Read these off the grid that follows. Counting starts at 1.
1) Read off the entry in row 1 and column 3.
2) Read off the entry just left of 0.00.
3) Read off the entry just left of 2.13.
4) Read off the entry in the top-left corner.
5) Read off the entry directly above -3.71.
6) Read off the entry in the top-right corner.
7) Read off the entry directly above the smallest entry.
8) Read off the entry at row 3, column 1.
 1.32   5.29  -4.26   6.44  -5.10
 6.10  -6.94   0.00  -1.35   3.39
-3.71   2.73   7.24  -2.84   4.61
-1.81  -0.84   2.13   2.79  -2.01
1) -4.26
2) -6.94
3) -0.84
4) 1.32
5) 6.10
6) -5.10
7) 5.29
8) -3.71

Questions about the row below.
1) Read off the entry just right of 0.25.
2) Read off the entry just left of 0.25.
3) Read off the first entry.
4) Read off the 3rd entry from the left.
5) Read off the entry just right of 2.04.
6) Read off the entry just right of the centre entry.
7) Read off the second entry from the right.
8) Read off the last entry.
-0.75, 5.46, 4.74, -6.54, 2.04, 0.25, 3.97, -2.29, 5.93, -5.03, -2.70, 2.67, -1.30, 4.57, 2.96
1) 3.97
2) 2.04
3) -0.75
4) 4.74
5) 0.25
6) 5.93
7) 4.57
8) 2.96

498,495,372,473,449,609,806,210,542,424,657,590,439,430,848,433
423,383,525,462,270,734,398,390,316,330,499,348,316,339,83,350
428,224,329,474,659,189,151,390,724,343,777,239,390,352,678,765
280,567,519,692,531,66,188,896,572,700,273,593,747,682,400,590
940,415,563,3,795,505,376,438,339,409,309,166,285,414,358,529
Indices start at 1.
The maximum -> 940
The entry at row 3, column 1 is 428
The entry just right of 309 -> 166
Find the entry just right of 593.
Answer: 747
Find the entry just right of 352.
Answer: 678
Find the entry just right of 473.
Answer: 449
Find the entry in the bottom-right corner.
Answer: 529
Find the entry just left of 376.
Answer: 505
The entry at row 1, column 2: 495
Find the entry in row 1 and column 1.
Answer: 498
The entry in the top-right corner: 433
The entry at row 3, column 2: 224
The entry directly below 473 is 462
Find the entry directly below 765.
Answer: 590
Find the top entry of the column that holds the smallest entry.
Answer: 473
Find the entry in row 2 and column 1.
Answer: 423
Find the entry directly above 224.
Answer: 383
The bottom entry of the column that holds the smallest entry -> 3
Find the entry directly above the largest entry.
Answer: 280
Find the entry at row 2, column 3.
Answer: 525
The entry directly above the smallest entry -> 692
The entry directly above 734 -> 609
Find the entry just left of 777.
Answer: 343
Find the entry just right of 285.
Answer: 414

5.16, 4.67, 0.00, 0.51, -1.46, 0.43, -2.27, -1.33, -0.85, 3.35, -2.14, -0.59, 1.77, 5.65
4.76, -4.38, 0.00, 2.42, 4.64, -2.31, -2.03, -0.94, -1.97, -4.64, -1.93, -2.89, 0.06, -1.45
-4.67, 1.97, -0.01, 2.17, 0.11, 5.70, -1.00, 2.06, -1.53, 2.97, -1.06, 0.70, 3.34, -3.56
-2.88, -5.22, 0.00, 2.71, -1.39, -2.51, -1.44, -1.69, 3.92, -4.62, -1.46, 2.93, -3.31, -3.57
-2.77, -4.16, 0.00, -5.79, 4.97, -1.72, 6.82, 3.28, -2.50, -3.05, 6.64, -3.35, -1.49, -4.15
-5.52, -1.16, 0.00, -5.34, -3.73, -3.07, 5.39, 0.45, 4.16, -0.58, 5.21, 2.90, -4.67, -0.19
Which number is the 1st entry in reading order?
A: 5.16
Which number is the 2nd entry from the end, reading row by row?
A: -4.67
Which number is the 4th entry from the end, reading row by row?
A: 5.21
The entry just left of -4.62 is 3.92
The entry just left of -0.59 is -2.14
The entry in the top-right corner: 5.65
Which number is the entry directly above the smallest entry?
A: 2.71
Which number is the entry directly below 3.35?
A: -4.64
The entry in the bottom-left corner is -5.52
The top entry of the column that holds the smallest entry -> 0.51
The smallest entry in the last column: -4.15
The entry directly below -4.16 -> -1.16
Which number is the entry just right of -4.62?
A: -1.46
The 3rd entry on the main diagonal: -0.01
Which number is the entry directly above -3.31?
A: 3.34
The entry directly below 6.82: 5.39
The entry just left of -0.94 is -2.03
Which number is the third entry in reading order?
A: 0.00
The entry directly below 4.76 is -4.67
Which number is the entry just left of -1.00?
A: 5.70
The last entry, reading row by row is -0.19
The entry just left of the smallest entry: 0.00
The entry just left of the largest entry -> -1.72
Which number is the top entry of the column that holds the largest entry?
A: -2.27
The fifth entry, reading row by row is -1.46
The entry just right of the smallest entry: 4.97
Which number is the first entry in the row that holds the smallest entry?
A: -2.77
The entry directly below 0.11 -> -1.39
Which number is the third entry on the diagonal from the top-right corner?
A: 0.70
Which number is the entry just right of -3.05?
A: 6.64

B =
 0.559   0.869   0.080   0.296  -0.433  -0.178  -0.390  -0.833  -0.160  -0.097   0.072
-0.660  -0.164   0.187   1.643   0.440  -0.830  -0.029   0.601   0.595   0.272  -0.018
 0.392   0.537  -0.440   1.176  -0.740   0.381   0.249  -1.470  -0.052  -0.281  -0.368
 0.147  -0.616   0.062   2.151   0.345  -0.957  -0.775  -0.346  -0.431  -1.957  -0.705
The entry just right of 0.296 is -0.433
What is the first entry on the main diagonal? 0.559
What is the last entry, reading row by row? -0.705
What is the entry just left of -0.390? -0.178
What is the fourth entry in reading order? 0.296
The smallest entry in the first row -> -0.833
What is the entry in the bottom-left corner? 0.147
What is the entry directly above -0.346? -1.470
What is the second entry, reading row by row? 0.869
What is the entry just left of -0.957? 0.345
What is the second entry on the main diagonal? -0.164
What is the 1st entry on the diagonal from the top-right corner? 0.072
What is the entry just right of 0.440? -0.830
The entry just right of -1.470 is -0.052
The 3rd-last entry, reading row by row -> -0.431
What is the entry directly above the largest entry? 1.176
The 2nd largest entry is 1.643
What is the entry directly below 0.537? -0.616
What is the third smallest entry? -0.957
The smallest entry -> -1.957
What is the fifth entry from the end, reading row by row? -0.775
What is the entry directly below -0.160? 0.595
What is the entry just right of 0.392? 0.537
What is the largest entry? 2.151
The top entry of the column that holds the smallest entry -> -0.097
The third entry, reading row by row: 0.080
The entry directly above 0.345 -> -0.740

[-2.76, -0.02, -2.38, -1.25, 4.91, 5.73, 4.75, 1.91, 0.41, 5.36, 3.67, -0.95]
What is the third entry? -2.38
What is the 3rd entry from the right? 5.36
What is the fifth entry? 4.91
The first entry -> -2.76
The entry just right of 1.91 -> 0.41
The 2nd entry from the left is -0.02
What is the second entry from the right? 3.67
What is the fifth entry from the end? 1.91
